Below is a small trained network, with its code and all its weights. Each question gives an input and a target symbol and asks what happens when units are switched off, that is, made to give their printed mean instead of their output.

import numpy as np


def w(rows, s, z=0):
    codes = np.array(rows[::2]) - 128.0
    scale = np.full(codes.shape[1], s)
    scale[-1] = z or s
    return codes * scale


def norm(h):
    return h / np.sqrt((h * h).mean(-1, keepdims=True) + 1e-5)


def f(y):
    return np.maximum(y, 0)


def softmax(a):
    e = np.exp(a - a.max(-1, keepdims=True))
    return e / e.sum(-1, keepdims=True)


def log_softmax(a):
    a = a - a.max(-1, keepdims=True)
    return a - np.log(np.exp(a).sum(-1, keepdims=True))


def net(x, mask):
    ids = ['αβδζθλξπσφψω'.index(c) for c in x.split()]
    T = len(ids)
    res = E[ids] + P[:T]
    u = 0
    for l in range(2):
        q, k, v = (norm(res) @ M[l].T for M in (Q, K, V))
        z = softmax(np.where(np.tri(T) > 0, q @ k.T / 3**0.5, -1e9)) @ v
        res = res + np.where(mask[u], z, O[l][:, -1]) @ O[l][:, :-1]
        u += 1
        y = f(norm(res) @ A[l][:, :-1].T + A[l][:, -1])
        res = res + np.where(mask[u : u + 16], y, B[l][:, -1]) @ B[l][:, :-1]
        u += 16
    return log_softmax(norm(res)[-1] @ U[:, :-1].T + U[:, -1])


Q, K, V, O, A, B = {}, {}, {}, {}, {}, {}
E = w([
[135,88,173,167,105,61,53,1],'α',
[94,210,101,70,179,94,157,107],'β',
[68,189,135,119,106,159,195,103],'δ',
[8,65,129,121,162,121,117,148],'ζ',
[56,66,77,168,164,137,189,88],'θ',
[151,48,139,90,194,120,88,111],'λ',
[187,86,103,41,81,156,160,125],'ξ',
[92,69,128,98,151,177,234,171],'π',
[127,162,117,78,191,129,151,139],'σ',
[138,125,175,32,154,132,150,139],'φ',
[55,161,190,166,49,161,131,132],'ψ',
[102,150,24,69,153,105,228,103],'ω',
],0.021)
P = w([
[97,215,119,164,133,115,76,254],'0',
[60,115,132,170,183,240,160,55],'1',
[44,104,141,130,168,227,155,62],'2',
[109,121,167,143,179,235,173,61],'3',
[77,125,170,148,177,219,166,55],'4',
[83,136,170,116,166,203,164,51],'5',
[74,144,160,90,168,189,146,69],'6',
[55,148,137,81,150,183,140,57],'7',
[57,154,166,57,138,194,140,52],'8',
[46,159,148,52,139,181,124,57],'9',
[59,149,192,43,125,188,127,58],'10',
[29,157,163,42,135,169,120,64],'11',
[47,128,225,43,123,216,140,39],'12',
[26,145,197,67,118,213,147,22],'13',
],0.0092)
Q[0] = w([
[134,122,191,126,72,116,140,106],'0.h0',
[2,103,166,33,109,124,134,15],'0.h0',
[127,115,95,169,31,173,83,178],'0.h0',
],0.0058)
K[0] = w([
[150,110,59,225,125,93,127,159],'0.h0',
[143,170,120,150,89,84,104,254],'0.h0',
[134,133,129,76,178,108,97,127],'0.h0',
],0.0082)
V[0] = w([
[97,79,17,132,254,57,136,70],'0.h0',
[140,171,53,39,160,113,104,157],'0.h0',
[97,96,159,72,150,188,248,173],'0.h0',
],0.0091)
O[0] = w([
[103,185,19,134,203,131,99,82,138],'0.h0',
[183,163,226,208,231,118,182,152,141],'0.h0',
[106,146,119,111,151,246,126,168,247],'0.h0',
],0.013,0.011)
A[0] = w([
[85,95,164,171,102,171,93,137,189],'0.n0',
[102,205,143,116,92,110,130,92,153],'0.n1',
[175,129,116,40,131,137,114,154,149],'0.n2',
[181,128,63,131,128,34,94,120,49],'0.n3',
[108,106,113,32,192,158,204,104,201],'0.n4',
[167,130,183,145,158,131,173,159,66],'0.n5',
[204,164,132,96,162,111,56,169,54],'0.n6',
[150,57,131,77,171,135,138,87,85],'0.n7',
[159,74,171,168,111,92,186,167,87],'0.n8',
[137,68,105,186,190,102,106,252,119],'0.n9',
[140,69,170,197,160,185,19,108,148],'0.n10',
[165,177,73,103,203,141,120,140,139],'0.n11',
[131,154,164,223,139,156,47,99,96],'0.n12',
[192,158,134,190,85,49,67,91,35],'0.n13',
[173,135,68,114,175,91,169,189,21],'0.n14',
[185,95,149,76,56,83,128,197,2],'0.n15',
],0.012,0.0051)
B[0] = w([
[112,200,138,145,90,76,130,123,172],'0.n0',
[67,98,181,199,83,126,98,140,145],'0.n1',
[79,134,126,177,87,106,139,86,152],'0.n2',
[102,145,63,8,96,127,124,45,130],'0.n3',
[108,125,157,183,100,171,197,91,249],'0.n4',
[123,44,142,185,141,172,104,132,146],'0.n5',
[100,141,125,129,29,111,68,109,129],'0.n6',
[56,153,132,180,74,151,114,109,151],'0.n7',
[142,26,103,153,102,175,125,38,137],'0.n8',
[101,138,143,137,195,214,86,115,135],'0.n9',
[116,211,100,43,98,126,115,92,154],'0.n10',
[202,114,150,168,143,184,146,109,172],'0.n11',
[172,149,98,95,50,97,168,74,140],'0.n12',
[120,169,138,115,225,77,129,160,131],'0.n13',
[172,185,76,65,193,47,135,83,131],'0.n14',
[205,118,74,162,152,127,243,49,134],'0.n15',
],0.012,0.02)
Q[1] = w([
[250,57,63,130,240,130,94,179],'1.h0',
[56,170,88,214,67,208,231,102],'1.h0',
[2,110,87,170,109,240,187,96],'1.h0',
],0.007)
K[1] = w([
[100,88,68,74,93,109,254,112],'1.h0',
[101,155,243,129,132,84,12,99],'1.h0',
[94,165,151,97,71,123,73,145],'1.h0',
],0.0096)
V[1] = w([
[69,108,140,115,144,22,48,37],'1.h0',
[78,30,89,148,176,207,79,177],'1.h0',
[180,49,66,31,76,180,98,2],'1.h0',
],0.0097)
O[1] = w([
[45,127,161,26,174,98,119,39,133],'1.h0',
[72,110,80,236,136,164,4,139,2],'1.h0',
[149,109,190,98,89,201,23,72,208],'1.h0',
],0.015,0.0055)
A[1] = w([
[239,37,11,26,221,53,33,248,5],'1.n0',
[129,77,143,129,188,157,132,208,83],'1.n1',
[166,113,193,91,154,12,164,132,123],'1.n2',
[158,141,112,88,87,85,124,97,112],'1.n3',
[176,100,170,63,112,54,187,147,99],'1.n4',
[107,181,136,157,161,137,95,180,107],'1.n5',
[101,108,172,147,170,146,141,144,159],'1.n6',
[77,116,102,118,136,145,59,102,120],'1.n7',
[202,109,157,104,210,132,74,135,111],'1.n8',
[79,119,121,120,96,111,207,129,99],'1.n9',
[104,145,175,97,94,159,146,84,132],'1.n10',
[139,145,84,237,103,120,74,149,152],'1.n11',
[155,107,162,141,180,161,146,111,124],'1.n12',
[156,178,147,177,100,56,103,108,105],'1.n13',
[76,93,211,170,86,131,155,116,127],'1.n14',
[161,129,179,78,203,119,66,150,66],'1.n15',
],0.016,0.014)
B[1] = w([
[44,253,54,234,20,48,228,34,128],'1.n0',
[169,165,143,47,75,179,98,106,136],'1.n1',
[166,38,104,95,154,171,186,135,145],'1.n2',
[80,136,164,85,99,173,169,165,143],'1.n3',
[168,118,41,135,136,101,202,95,151],'1.n4',
[84,154,153,84,123,50,123,123,143],'1.n5',
[123,146,179,97,107,129,113,91,193],'1.n6',
[151,128,123,138,82,76,117,83,152],'1.n7',
[136,109,112,120,96,192,18,142,129],'1.n8',
[101,195,90,146,110,69,74,119,190],'1.n9',
[148,170,102,122,93,118,118,141,251],'1.n10',
[109,121,179,102,131,86,141,72,179],'1.n11',
[133,158,105,102,104,80,112,106,179],'1.n12',
[147,158,175,49,164,107,125,64,134],'1.n13',
[168,148,90,131,88,68,80,108,233],'1.n14',
[142,141,99,134,59,196,67,104,128],'1.n15',
],0.016,0.017)
U = w([
[146,123,142,20,142,159,121,106,105],'α',
[162,136,182,150,194,106,159,122,111],'β',
[107,122,212,158,118,99,140,158,127],'δ',
[9,86,169,98,163,108,129,134,200],'ζ',
[90,118,94,172,163,121,101,75,110],'θ',
[141,136,43,154,148,178,17,81,88],'λ',
[183,32,121,165,83,132,125,113,144],'ξ',
[68,144,128,101,118,236,139,213,253],'π',
[176,193,138,151,198,161,115,128,59],'σ',
[180,94,214,162,106,116,100,119,62],'φ',
[136,154,49,132,71,78,141,179,53],'ψ',
[164,138,78,140,210,149,159,129,179],'ω',
],0.011,0.006)

Each question gives the input, a string of symbols that net reads in full, and the target symbol t.
The units are the heads (3 rows each of Q, K, V and O) and the neurons (one row each of A and B). Each row of codes is followed by its name. A weight is (code - 128) times the scale printed after its matrix; where a second scale follows, it is the last column's (O, A, B and U).
mask holds one flag per unit, layer by layer, with each layer's heads first. A switched-off unit (its flag False) gives its mean, the last column of its rows in O or B, instead of its output. The means were averaged over made-up inputs and are rounded, as every weight is.
A unit's drop is (log p(t) with every unit on - log p(t) with that unit switched off) / (log p(t) with every unit on - log p(t) with every unit switched off).
The circuit of an input: a set's keep is (log p(t) with only the set's units on - log p(t) with every unit switched off) / (log p(t) with every unit on - log p(t) with every unit switched off). Starting from the 12 units with the biggest drops (on a tie, the unit counted first), units are removed one at a time, each time the one whose removal leaves the highest keep (on an exact tie, the one counted first), for as long as the keep stays at least 0.8.
circuit, biggest first: the units of the circuit, biggest drop first
unit that matters most: the unit with the biggest drop
k most important neurons: the k neurons with the biggest drops, biggest first
top k neurons in layer l: the k neurons of layer l with the biggest drops, biggest first
drop of u: that unit's drop, to one decimal
input ψ π σ δ π π ζ π δ ω δ ξ φ, target ξ: unit that matters most -> 0.h0
input δ θ ω θ δ θ ψ ξ, target ψ: circuit, biggest first -> (1.h0 0.h0 0.n11)
input δ λ σ δ θ σ ζ β δ λ, target ψ: circuit, biggest first -> (1.h0 0.n4)
input π π σ λ δ π φ π φ θ λ, target π: circuit, biggest first -> (0.h0 0.n10 1.n14)
input π ψ ψ σ θ λ ζ π λ, target ψ: circuit, biggest first -> (0.n0 1.h0)
input π ζ φ, target π: circuit, biggest first -> (0.h0 1.h0)
input φ α ω α σ ψ, target ψ: top 2 neurons in layer 0 -> (0.n12 0.n0)
input β ω θ θ, target ω: circuit, biggest first -> (0.h0 1.h0)
input φ β π π ξ π λ ω ζ ψ ω ψ, target ψ: 2 most important neurons -> (0.n0 0.n4)
input β λ ζ σ δ β π ξ ξ α δ α, target α: 3 most important neurons -> (1.n13 0.n4 0.n12)
input π ψ σ π ψ σ δ β ζ φ ξ ζ, target ψ: top 2 neurons in layer 0 -> (0.n0 0.n11)
input π θ ζ ζ π ω, target π: circuit, biggest first -> (0.h0 1.n14)
input θ ζ ω ζ ξ π σ, target λ: top 2 neurons in layer 0 -> (0.n0 0.n11)
input σ ζ δ ψ ω δ π, target ψ: circuit, biggest first -> (1.h0)
input θ λ θ λ ψ θ ξ ω θ π θ, target λ: circuit, biggest first -> (0.h0 1.h0)
input ζ θ ζ ψ φ λ ξ ψ ξ π φ β θ π, target ψ: top 3 neurons in layer 1 -> (1.n9 1.n14 1.n11)
input β ψ π ω φ α α ξ θ φ θ σ θ, target α: top 2 neurons in layer 0 -> (0.n12 0.n4)
input σ α ψ ω θ π λ λ ψ θ ξ, target ψ: 2 most important neurons -> (0.n4 1.n9)
input δ θ δ φ λ ω ω θ ω ψ π δ, target ψ: top 2 neurons in layer 0 -> (0.n4 0.n0)
input π α ω λ θ ζ ξ β θ ψ θ θ, target ψ: unit that matters most -> 0.n0
input δ λ α θ λ ω δ α σ π θ φ ψ δ, target ψ: 2 most important neurons -> (0.n12 0.n0)
input π φ σ α φ π δ ψ, target π: top 2 neurons in layer 0 -> (0.n10 0.n2)
input π π θ, target π: top 2 neurons in layer 1 -> (1.n14 1.n9)
input π ξ θ δ α, target π: top 2 neurons in layer 1 -> (1.n3 1.n14)
input ψ ζ β, target ψ: drop of 1.n6 -> 0.1
